Each row has a class, written after it.
[ 266  322 -126 -281   47 -157 -244  199 -159  258 -438  774  346  126
   44 -230  147 -273   89   77 -179  -82 -248 -243    8 -209   20   -1
  -73  136  211  123 -182 -501 -464 -268] | <160>
[  45   -6  198   55   94  126  -34  232  -77  -66   -6  -98  213 -152
  -33   12 -207  -81  131 -282  113 -229   23  166   -7  -41   35  124
  -15  151  173   80 -201 -218  -71 -246] | <137>
[-218  -87 -109  197 -203 -135  212 -320  318  486 -157  208  133  -18
   95 -207  230 -336  -53   17 -188  774 -179    6  164 -101  338  -25
   -4   82   62 -373   63    3   96 -214] | <35>
[ 190  379 -170 -387   28 -276 -290    1 -103  414 -402  802  241  505
  -36 -316  502 -221    9  409 -396  192 -445 -285   35 -319   33  -75
  -31   43  -66   10   62 -162 -544  260] | <35>
[ 157  169  -15 -132   84    4 -159  145 -114  -40 -107  117  181 -103
   -5   12  -62  -52  127  -54  -66 -128   31   14  -77  -37  -27   65
   38   51  135   65 -117 -240 -127 -261] | <34>
[ 140  332   67 -333  172   -1 -360  194 -290   73 -213  440   93  127
 -150  -26   60  -49  197  189 -165 -495 -167 -236  -51 -151 -155   19
  181  -92   72  207  -55 -356 -461  117] | <72>
[ 162  159   -2 -102   73   24 -120  190  -86   65 -188  229  190 -131
   45  -60  -94 -146  127 -124   -1 -125   21  -84  -28  -32   -9   71
   27   80  224  130 -189 -378 -162 -255] | <160>
[ -60   14  -14   89  -90   16   82  -38  106  358 -294  358  289  -46
  121 -229  102 -360    9 -122  -24  318 -192  -32  130 -142  185   60
 -113  225  187 -173 -176 -250 -135 -371] | <137>
[ 370  441  -87 -522  134 -297 -446  180 -269  270 -417  857  366  503
 -112 -327  423 -192    8  412 -367 -149 -381 -333  -22 -354  -53   49
  -98   43  -23  291   33 -330 -635  277] | <160>
[  66  121  261 -114  192   17 -150   99 -166  122  -97   91  101   69
 -205  -92   12  -95  157  112 -183 -226 -128  -74  -36 -129  -23   57
  156  -10   67   67  -19 -212 -219  167] | <49>
[-153   79  323  -55  170  150  -74   90 -105  272 -175  118   41 -128
 -153  -21  -86 -164  198  -12  -73 -270  -54 -194  -25   -6  -58   61
  235  -39  238   -7 -144 -327 -149  -32] | <137>
[-152 -183  351  281   69  292  136   95   20 -128  180 -580   -7 -407
  -11  197 -455  -43  146 -458  245 -207  148  205  -13  186  -58   92
  155   55  261  -35 -172 -145  284 -248] | <182>
[ 397  277  -42 -393  162 -230 -481  375 -248 -257 -188  372  364  337
  -76  -82   66   40  143   25  -75 -628 -127  -32   64 -306  -96   78
 -188   86  -55  318  -84 -292 -543   40] | <35>
[ 176   98 -190   58  -50 -314  -72  -24   43  172    6    9  284  248
    9 -219  275 -130 -149  119 -234  642 -164  262  -35 -292  271   50
 -108   82 -121 -156  165  287  -88  -43] | <160>
[  58   99  -35   30   43 -174 -131  -93  -42  140  155 -208 -127   51
 -130   18  114   68   -3  308 -258  177   39   53 -204 -130   53  -16
  333 -287 -116  -71  272  196  141  438] | <49>
[ 340   72 -322   46 -128 -287  -63   67   77 -122  -26  200  516  176
  158 -284  174 -147 -128 -117  -90  553 -195  450   87 -314  311   79
 -373  354  -69  -89  -26  121 -169 -426] | <34>
[-220 -112  366  181   93  262  178  -32   32   92  -20 -227  -11 -296
  -26  113 -242 -140  231 -273   84 -243   58  -44  132  146  -40   91
  136   62  259  -89 -209 -287  123 -144] | <35>
[ 163   81 -227  144 -103  -67   35   22   73  -16   70  -20   83  -79
  157  -50  -32  -97  -33  -74  -28  286  -42  229  -47 -158  192   39
   26   10   24  -27  -18    4   86 -169] | <72>
[ 114  166  219 -212  179  135 -139  234 -188  112 -310  334  101 -142
  -59    1 -139 -144  261  -45  -15 -509  -66 -317  -28   22 -171   22
  158   35  308  185 -240 -607 -281 -133] | <49>
[ 193  -19 -177  204  -74  -89   17  131  100 -220  163 -214  158 -199
  116   52 -169   -9  -54 -223  101  262  103  358  -34  -34  192   80
   -7  101   66   -2   -1   41  144 -291] | <160>
[ -64   34 -127  123  -33 -106   60 -172  145  241   76 -185 -164  -86
   -6   49   51  -51    6  165 -216  271  -16  -11 -109  -94  129   -2
  308 -243   37 -167  167   77  174  187] | <35>
[ -44  -36  343   72  210   23  -98  181 -108 -197  217 -519   12 -163
 -206  159 -314   95  153 -169  110 -376  144  245  -61   47  -31  156
  112    2   32   57  -10   25   79   13] | <61>
[ 170  141   91  -84  232 -125 -208  123 -206   27  164 -387 -117    6
 -212  104  -46  147  122  229 -243 -260   69   40 -285 -150  -53   63
  344 -323    2  107  134   68   47  309] | <49>
[ -58  155  156 -199  120  325  -59  167  -84  310 -521  619  114 -277
    1  -67 -132 -313  289 -217   66 -439 -119 -428  140  100 -158   18
  -26  196  444   82 -456 -776 -330 -492] | <52>
[  40   22  256    8  132  177  -26  218 -125 -177  -21 -104  238 -199
  -19   47 -254  -44  192 -334  128 -321   38  158   11   46  -79  147
  -41  204  176   72 -270 -249 -105 -348] | <34>
[ 130   89  -44   18   30   49  -45  191  -35 -239  107 -134   13 -105
   46  180 -232   82   29  -93   29 -240   29  161 -136  -61  -35   78
  115  -27   62   67  -23  -69  -28  -49] | <34>
[ 239  210 -351 -102   21 -473 -295  -94   17  241   35   15  137  331
 -127 -219  416   14 -142  422 -418  481  -92  129 -162 -438  257   35
    6 -248 -260  -90  341  342   -9  316] | <52>
[   7   98  115 -114   81   99 -169   90  -90   19  -94   80   17 -100
 -100   45 -150  -66  128  -15  -42 -315  -54 -124   -1   10 -115   47
  145  -33  161  101  -72 -305 -121   24] | <182>
[  26  -19 -181  144 -133 -254   94 -182  221  190   99 -113  -47   -4
   50  -73   96  -70 -166  141 -117  538  -27  118 -106  -75  265  -21
   91  -90  -42 -144  260  208  206   69] | <61>
[ 104  299 -151 -208  -26 -253 -187 -100  -62  514 -315  662  223  397
  -25 -360  552 -266  -65  384 -397  468 -359 -194  -29 -322  156  -50
   19   -7  -57 -114   88  -22 -371  156] | <137>
[-134  156  254 -150  209  -54 -271   15 -205  288  -15  -10    2  126
 -333    1   74  -61  175  252 -266 -194 -127  -84  -61 -133  -60   49
  290 -167   10  -40  123   -5 -202  265] | <72>
[ 208  117   69  -64  210 -222 -254  195 -137 -261  259 -459   72  -35
 -153   77 -158  192  105   10  -14 -221  194  279 -203  -94   10  136
  106 -130  -95  175   87  113   45  143] | <61>
[ 149  175 -247  -34  -42 -271 -132    0   31  188  -37   94   71  144
   -5 -105  168  -67 -115  239 -223  342  -44   43 -155 -227  187   26
   98 -139  -56  -16  207  116   -8  151] | <160>
[ 184   68 -287   57 -126 -318 -103  -69  113   95  131  -56   49  188
    0 -141  277   13 -203  247 -259  577  -19  198 -147 -282  312   71
   54 -175 -192  -72  288  324  128  274] | <137>
[ -94 -189   86  381   -8  306  207   65   69 -343  403 -777 -216 -509
   34  358 -517  136   90 -428  257  -92  266  387  -64  233   13  106
  232  -14  172  -70  -90   59  433 -277] | <182>
[-296 -149  184  319  -44  382  309  -84  117  145  137 -347 -332 -564
   94  249 -310  -41  117 -265  155   31  248  -88 -121  322  -25    7
  392 -173  299 -137 -157 -179  418 -142] | <137>
[-394  -45  439   34  197  179  189 -351  -65  508   17 -125 -374  -88
 -347   41   92  -79  138  429 -384  -24 -165 -384  -65  120 -155  -25
  441 -247   45 -185  146  -31   87  475] | <49>
[-184 -116  492  175  105  275  151   63   -2    7   20 -278   31 -404
    3  149 -355 -122  233 -407  230 -268  129    6   73  291  -56   94
  151  141  293  -64 -229 -332  125 -355] | <61>
[-179    6  250   46   92   51  -56   -5  -41  198   14 -125  -25  -60
 -168   10 -103  -85   83   10  -69 -119 -117  -13  -26    0  -30   31
  219  -78  123  -52    7  -62   44   80] | <182>
[  93   82 -269   27  -68 -380 -113  -85   92  203   28    4   57   90
  -25 -141  227  -75 -134  216 -249  545    0   99 -125 -222  242   18
   95 -184  -57  -90  237  231   97   69] | <160>
[ 229   82  171   23  118 -102 -203  173 -128 -210   88 -178  330   39
  -42  -92  -74  -15   98 -191   67  -83   37  334   60  -84  111  164
 -158  216  -56   57 -108  -20  -83 -175] | <61>
[ -53 -175  228  421   85  270  210  122   27 -425  450 -899 -172 -287
    0  382 -487  166  126 -394  199 -290  208  449  -26   59   25  182
  197   -5   50 -106  -60  147  314   18] | <35>
[   9   65  354  -81  193  151  -91  135 -201  123 -131   79   95  -82
 -168  -28  -93 -133  235  -65  -68 -391 -113 -108   10   -7 -101   66
  155   79  198   69 -169 -357 -199  -71] | <49>
[ 257  210   70 -149  166   30 -237  355 -217 -148  -36   15  136  -55
  -41   43 -201    4  178 -124   16 -509   21   44  -95 -130  -78   51
   70  -36  152  263 -154 -289 -182 -132] | <72>
[-329  -63  286  117  140  155  108  -87   28  289   -6 -247 -168 -213
 -184  145 -180  -92  187    8  -88 -167  -34 -111   12   58  -21   81
  325 -117  173 -175  -20 -135   81   39] | <35>
[-111   63   32   20    6  124   91  -38   56  203 -123  124  -73 -280
   12   49 -122 -129   82   -9  -65   32   18 -144  -98   82  -28   -2
  218  -59  232  -60  -81 -256   71 -157] | <34>
[  24 -148 -284  295 -276  -78  286  -10  322  -27  138  102  140 -304
  340   11  -16 -157  -79 -318  103  881  -60  352  156   48  268  -30
  -59  199  196 -215  -34   16  290 -496] | <72>
[ 140  233  -92 -196  136 -391 -337  -86 -131  296   48   33   93  478
 -273 -196  448   55  -69  521 -457  230 -232   50 -140 -372   89   52
   56 -220 -286  -44  329  377 -159  604] | <52>
[-210   63  184  -21   85   48  -45  -71  -15  337  -71  -39 -173 -181
 -142  104  -64  -83  113  154 -170  -67   77 -271 -116  103  -54   -3
  365 -255  171  -58   56 -160   87  110] | <160>
[   5  -86   59  205  -36  -50  124  -70   56  123   95 -211   13  -78
   37  -55   55  -84  -11  -74  -43  341  -22  159  -31  -34  115   28
   73   -1   44 -125    5  120  198  -38] | <49>
[ 299  252 -257 -177   55 -384 -299   23 -110  124    7  141   93  375
 -148 -160  369    7  -89  449 -400  263 -195   67 -181 -394  169    5
  107 -171 -223   19  298  199 -191  339] | <49>
[ 265  281 -118 -238  163 -309 -467   57 -218  -79  170 -155   36  295
 -257    0  210  231  -43  460 -355  -35   34  122 -284 -274    0   84
  211 -319 -270  108  346  304  -91  537] | <34>
[  90  160  340 -161  218   62 -310  196 -281   35  -82   -4  149   61
 -204  -49  -68  -52  222  -21 -110 -450  -31  -44   -5 -113  -89  120
  133  -49   81  122  -87 -216 -249   66] | <72>
[-150   42  217  -33  157  -60 -146  -81  -96  147  162 -324  -49   67
 -295   52   -4   33   73  217 -211  -85  -78   62  -58  -60  -53   79
  248 -154  -53  -47  190  163   39  369] | <182>
[  42  -98  -61  281   21 -260  -47  -17   75 -224  488 -767   13   97
 -133  148  -68  187  -72   20  -67  234   88  598  -65 -206  201  123
   69  -85 -260 -150  289  580  296  313] | <35>
[ -49  -16  256  129   79  118   11   51  -69   36   25 -254   36 -147
  -58   78 -163  -80   97 -153    3  -81   92   54   -6   50    5  106
  139    8  141  -70  -52  -71   61  -88] | <160>
[ 343  277 -234 -267  129 -364 -402  156 -153    2   11  108  206  324
 -132 -117  236  114   -1  277 -245  -78  -89   92 -152 -336   63   61
  -46 -143 -169  168  148  110 -222  270] | <52>
[-204 -137   86  238  -26  165  221  -45  158   53  200 -440 -247 -409
   12  225 -261   37   73 -155   82  100  276   40 -176  215   34  -32
  324 -176  194 -101   28   13  374  -63] | <137>
[-126  -83  216  205   21    0  101  -89   63   78  152 -405  108 -159
  -43   24 -145  -92   76 -159   46  111   60  238   15   73  164  101
   27  100   20 -144   -9   54  179 -177] | <61>
[  65  137 -245  -55  -77 -275 -128 -159   59  313  -35  141    4  124
  -44 -190  240 -111  -97  334 -279  340 -136  -56 -120 -231  174  -27
  156 -227  -87  -25  236  108    2  192] | <72>
[ 172  272  297 -307  287 -141 -411  195 -314   71 -120   90  219  212
 -263 -131   35  -50  194  141 -172 -452 -119  -62  -93 -141  -90   89
   62   31  -37  157  -37 -187 -379  126] | <61>
[  48  220  131 -186  128 -111 -226  -25 -142  392 -288  339  240  210
 -196 -260  217 -249  134  262 -329    7 -267 -140  -37 -251   48   -9
  105   39   14  -53   18 -203 -386   99] | <49>
[  10  232   74 -265  210 -150 -303   25 -165  358 -112  164  -48  135
 -271  -36  198   13  119  366 -334 -180  -81 -252 -143 -161  -66   64
  221 -300   10   65  108  -84 -112  401] | <52>
[  63  102   77    1  117 -107 -181   47  -83  107   39 -104  140  154
 -170  -71  108  -20   21  160 -167  108  -46  136  -92 -222  118  137
   95  -50  -64  -30  104  108  -82  240] | <137>
[ 106   96  242 -103  219 -169 -287   70 -147   12   52 -291  161  113
 -267 -128   -7   -3   78  112 -140 -170   10  125  -78 -154   77  161
   48  -38  -98   72  110   64 -100  158] | <61>
[ -64  -42   85  110   58 -162  -65  -68   -1    8  236 -454    3  105
 -189   15  -12   72  -59  108 -124  109  -22  247  -85 -148   74   84
   90 -138 -142  -70  219  337  155  280] | <182>
[ 276  134 -176   37   63 -172 -191  159  -64 -237  231 -224   63   73
  -27   77  -35   98    9    1  -88  -43   21  311 -124 -245  107   64
   83  -89 -101   79   82   96   32  151] | <35>
[  42  175   82 -241  174   31 -232  123 -113  206 -211  227   21  -59
 -167  -23  -34  -74  187   97 -154 -357  -62 -269  -90  -53  -77   27
  157 -117  175  113  -77 -375 -200   -3] | <52>
[-167  165  264 -248  124   78 -128  -32 -120  472 -423  538  137   22
 -162 -153   98 -281  164  175 -248 -192 -281 -408   33  -52 -106   50
  142   20  233  -51 -122 -439 -370  -36] | <34>
[ 443  322 -169 -264  189 -215 -442  302 -249 -206  -24   69  184  259
 -117  -41   41  106   87  146 -173 -419  -45  103 -144 -364   -5   99
   16  -82 -106  261   32 -104 -324  191] | <35>
[ -39   74   90  -22  104  -19  -58  -17  -43  180   74 -202 -166  -36
 -174  115  -28   58   89  220 -178  -80   44  -70 -197   -9  -31  -31
  327 -226   12  -15  150   29   50  247] | <49>
[ 121  118  106  -41  211  -76 -278  239 -222 -165  295 -408 -145  -83
 -227  199 -203  219  118   83  -71 -452  123  134 -253 -114  -88  106
  365 -366    4  209  123   56   93  333] | <72>
